[[-5.06 -5.84 -4.78]
 [ 3.35  3.03  4.64]
 [-3.50 -4.02 -0.59]
 [-1.71  2.36 -2.42]]
->
[[-5.84 -4.78]
 [ 3.03  4.64]]

[[1.11 1.61 1.76 5.11]
 [1.54 4.94 1.45 1.12]]
->
[[1.61 1.76]
 [4.94 1.45]]

[[-4.93  1.47 -3.32]
 [ 3.73 -3.73 -0.09]
 [-0.78 -0.87 -3.64]]
->
[[ 1.47 -3.32]
 [-3.73 -0.09]]

[[-2.64 -0.47  0.24]
 [-3.68  4.54 -0.97]]
->
[[-0.47  0.24]
 [ 4.54 -0.97]]

[[ 2.15  4.49  1.93  2.59  1.76]
 [-1.73  2.38 -1.46  2.04 -1.28]]
->
[[ 4.49  1.93]
 [ 2.38 -1.46]]

[[-2.28 -2.32 -2.28]
 [-0.99  4.24 -3.32]
 [-0.83  4.33 -2.88]
 [-1.53 -3.97 -0.58]]
->
[[-2.32 -2.28]
 [ 4.24 -3.32]]
